Below are the code and all the weights of a small trained network. Each question names an input and a target symbol and asks about switching units off, where a switched-off unit gives its printed mean instead of its output.

import numpy as np


def w(rows, s, z=0):
    codes = np.array(rows[::2]) - 128.0
    scale = np.full(codes.shape[1], s)
    scale[-1] = z or s
    return codes * scale


def norm(h):
    return h / np.sqrt((h * h).mean(-1, keepdims=True) + 1e-5)


def f(y):
    return np.maximum(y, 0)


def softmax(a):
    e = np.exp(a - a.max(-1, keepdims=True))
    return e / e.sum(-1, keepdims=True)


def log_softmax(a):
    a = a - a.max(-1, keepdims=True)
    return a - np.log(np.exp(a).sum(-1, keepdims=True))


def net(x, mask):
    ids = ['ΣΦΨβγδητ'.index(c) for c in x.split()]
    T = len(ids)
    res = E[ids] + P[:T]
    r = norm(res)
    for j in range(3):
        rows = slice(4 * j, 4 * j + 4)
        q, k, v = (r @ M[0][rows].T for M in (Q, K, V))
        z = softmax(np.where(np.tri(T) > 0, q @ k.T / 4**0.5, -1e9)) @ v
        o = O[0][rows]
        res = res + np.where(mask[j], z, o[:, -1]) @ o[:, :-1]
    y = f(norm(res) @ A[0][:, :-1].T + A[0][:, -1])
    res = res + np.where(mask[3:11], y, B[0][:, -1]) @ B[0][:, :-1]
    return log_softmax(norm(res)[-1] @ U[:, :-1].T + U[:, -1])


Q, K, V, O, A, B = {}, {}, {}, {}, {}, {}
E = w([
[200,109,184,46,111],'Σ',
[182,122,189,211,146],'Φ',
[92,213,113,80,84],'Ψ',
[133,90,143,24,186],'β',
[53,124,180,84,120],'γ',
[201,102,93,149,152],'δ',
[151,168,141,102,254],'η',
[159,115,183,53,124],'τ',
],0.02)
P = w([
[254,218,201,48,164],'0',
[192,176,157,55,124],'1',
[155,157,134,61,102],'2',
[137,141,124,71,97],'3',
[123,126,120,83,97],'4',
[112,118,119,89,97],'5',
[102,107,117,96,99],'6',
[92,101,115,102,102],'7',
[84,93,113,108,102],'8',
[76,88,108,113,104],'9',
[68,79,109,119,108],'10',
[60,72,106,123,111],'11',
[58,69,109,130,105],'12',
],0.0074)
Q[0] = w([
[96,183,143,148,132],'H1',
[144,100,163,63,139],'H1',
[168,183,58,137,159],'H1',
[193,95,119,151,121],'H1',
[141,134,161,108,158],'H2',
[161,189,145,156,114],'H2',
[122,107,123,93,150],'H2',
[139,122,151,101,84],'H2',
[97,198,94,197,138],'H3',
[154,147,154,146,82],'H3',
[101,196,37,186,151],'H3',
[99,53,212,4,82],'H3',
],0.015)
K[0] = w([
[87,200,156,154,164],'H1',
[60,14,174,71,150],'H1',
[210,180,81,78,115],'H1',
[185,131,158,118,147],'H1',
[46,198,162,141,152],'H2',
[147,213,204,146,149],'H2',
[118,100,67,98,171],'H2',
[45,72,129,71,109],'H2',
[180,204,159,115,59],'H3',
[120,182,205,149,177],'H3',
[199,238,139,162,26],'H3',
[12,124,110,148,200],'H3',
],0.011)
V[0] = w([
[88,87,94,96,69],'H1',
[154,133,106,103,162],'H1',
[139,14,81,43,120],'H1',
[152,109,138,210,100],'H1',
[156,121,152,169,161],'H2',
[124,108,105,120,140],'H2',
[125,172,177,111,156],'H2',
[107,125,129,143,163],'H2',
[108,118,145,150,159],'H3',
[150,214,147,198,87],'H3',
[139,16,141,136,2],'H3',
[178,75,173,136,195],'H3',
],0.0098)
O[0] = w([
[166,80,106,240,103,123],'H1',
[193,59,114,47,128,168],'H1',
[206,183,150,145,143,248],'H1',
[91,169,230,45,127,2],'H1',
[60,77,153,170,68,111],'H2',
[204,133,192,120,109,120],'H2',
[169,42,79,235,171,213],'H2',
[132,154,99,138,70,102],'H2',
[151,63,75,101,164,111],'H3',
[233,87,207,255,82,2],'H3',
[201,146,215,41,65,69],'H3',
[157,208,34,110,145,217],'H3',
],0.006,0.0064)
A[0] = w([
[149,114,182,70,123,2],'N1',
[43,71,187,198,101,182],'N2',
[193,156,156,151,211,95],'N3',
[192,100,147,228,147,152],'N4',
[107,155,141,56,65,151],'N5',
[202,143,86,55,142,103],'N6',
[90,171,75,94,97,88],'N7',
[72,8,129,57,117,106],'N8',
],0.013,0.0045)
B[0] = w([
[107,190,54,151,96,140],'N1',
[152,93,243,110,13,168],'N2',
[76,93,4,162,99,195],'N3',
[102,174,65,76,201,177],'N4',
[112,134,1,178,217,157],'N5',
[82,131,231,143,100,251],'N6',
[121,146,95,75,228,162],'N7',
[146,27,87,138,72,164],'N8',
],0.0097,0.013)
U = w([
[181,134,93,212,184,181],'Σ',
[24,142,88,84,64,3],'Φ',
[115,49,169,141,80,147],'Ψ',
[175,137,255,192,178,250],'β',
[139,112,151,126,133,96],'γ',
[220,146,136,100,106,137],'δ',
[140,115,152,128,135,97],'η',
[130,77,182,29,197,96],'τ',
],0.017,0.016)

Each question gives the input, a string of symbols that net reads in full, and the target symbol t.
The units are the heads (4 rows each of Q, K, V and O) and the neurons (one row each of A and B). Each row of codes is followed by its name. A weight is (code - 128) times the scale printed after its matrix; where a second scale follows, it is the last column's (O, A, B and U).
mask holds one flag per unit, heads first, then neurons. A switched-off unit (its flag False) gives its mean, the last column of its rows in O or B, instead of its output. The means were averaged over made-up inputs and are rounded, as every weight is.
A unit's drop is (log p(t) with every unit on - log p(t) with that unit switched off) / (log p(t) with every unit on - log p(t) with every unit switched off).
The circuit of an input: a set's keep is (log p(t) with only the set's units on - log p(t) with every unit switched off) / (log p(t) with every unit on - log p(t) with every unit switched off). Starting from all 11 units, units are removed one at a time, each time the one whose removal leaves the highest keep (on an exact tie, the one counted first), for as long as the keep stays at least 0.8.
units of the circuit, in order: the units of the circuit, biggest drop first
most important unit: the unit with the biggest drop
top k neurons: the k neurons with the biggest drops, biggest first
heads that matter: for each layer, one digit per head in row order, 1 if its drop is at least 0.15 and else 0, layers parted by /
drop of u: that unit's drop, to one decimal
input Ψ β η Ψ τ τ Σ β β η δ Φ δ, target Φ: top 2 neurons : (N6, N5)
input τ β Φ δ δ η Σ, target Σ: heads that matter : 001
input τ Σ τ τ Φ Φ τ Φ τ τ τ, target Φ: heads that matter : 101
input Ψ Ψ τ δ τ Φ Ψ Σ Ψ, target β: top 2 neurons : (N2, N3)
input δ Φ β τ δ τ τ δ Φ τ τ δ, target β: top 3 neurons : (N6, N8, N4)
input τ Ψ δ Ψ τ, target Φ: heads that matter : 001
input τ β β τ τ Φ Φ τ Φ β Σ γ γ, target Ψ: top 2 neurons : (N2, N8)
input β δ τ τ δ β τ β δ, target Ψ: top 3 neurons : (N6, N4, N3)
input β τ Φ τ δ τ τ γ τ τ τ Φ, target Φ: top 3 neurons : (N4, N2, N3)
input β τ Σ Φ τ τ Φ τ β γ, target Ψ: heads that matter : 100
input η Φ δ β Ψ γ β τ Ψ β τ Φ, target Φ: top 3 neurons : (N4, N2, N6)
input τ Φ β τ τ τ τ τ δ Σ τ γ Σ, target Ψ: most important unit : N6
input β β Φ τ δ γ δ τ Ψ Σ τ, target Ψ: heads that matter : 000
input Σ τ β γ Φ η δ η Φ τ τ Φ δ, target Φ: heads that matter : 111
input Σ Φ Φ Φ Ψ β Σ Φ Φ τ γ τ Φ, target β: most important unit : H1
input τ τ Σ Ψ τ β Φ γ δ η Φ Σ, target Σ: heads that matter : 101
input Φ Ψ τ Φ Σ, target δ: heads that matter : 001
input τ β τ Φ τ Φ Φ Φ Φ, target β: units of the circuit, in order : (H2, H1, N3)
input γ Φ δ τ τ τ τ Φ Ψ, target Σ: units of the circuit, in order : (N5, H3)
input Ψ Φ β γ τ Ψ τ τ Ψ Σ, target Ψ: top 3 neurons : (N6, N4, N7)
input δ Σ γ τ β β Φ δ δ, target Ψ: top 4 neurons : (N6, N4, N3, N7)
input δ δ Φ τ δ δ τ γ δ τ, target Ψ: most important unit : N8
input Ψ η γ η τ τ γ Ψ Ψ, target Ψ: top 3 neurons : (N2, N6, N4)
input δ Φ δ Ψ β Ψ Φ τ γ δ Φ, target Ψ: top 3 neurons : (N2, N6, N3)
input δ τ τ Ψ η τ τ Φ δ Ψ η δ δ, target β: drop of N5 : 0.1
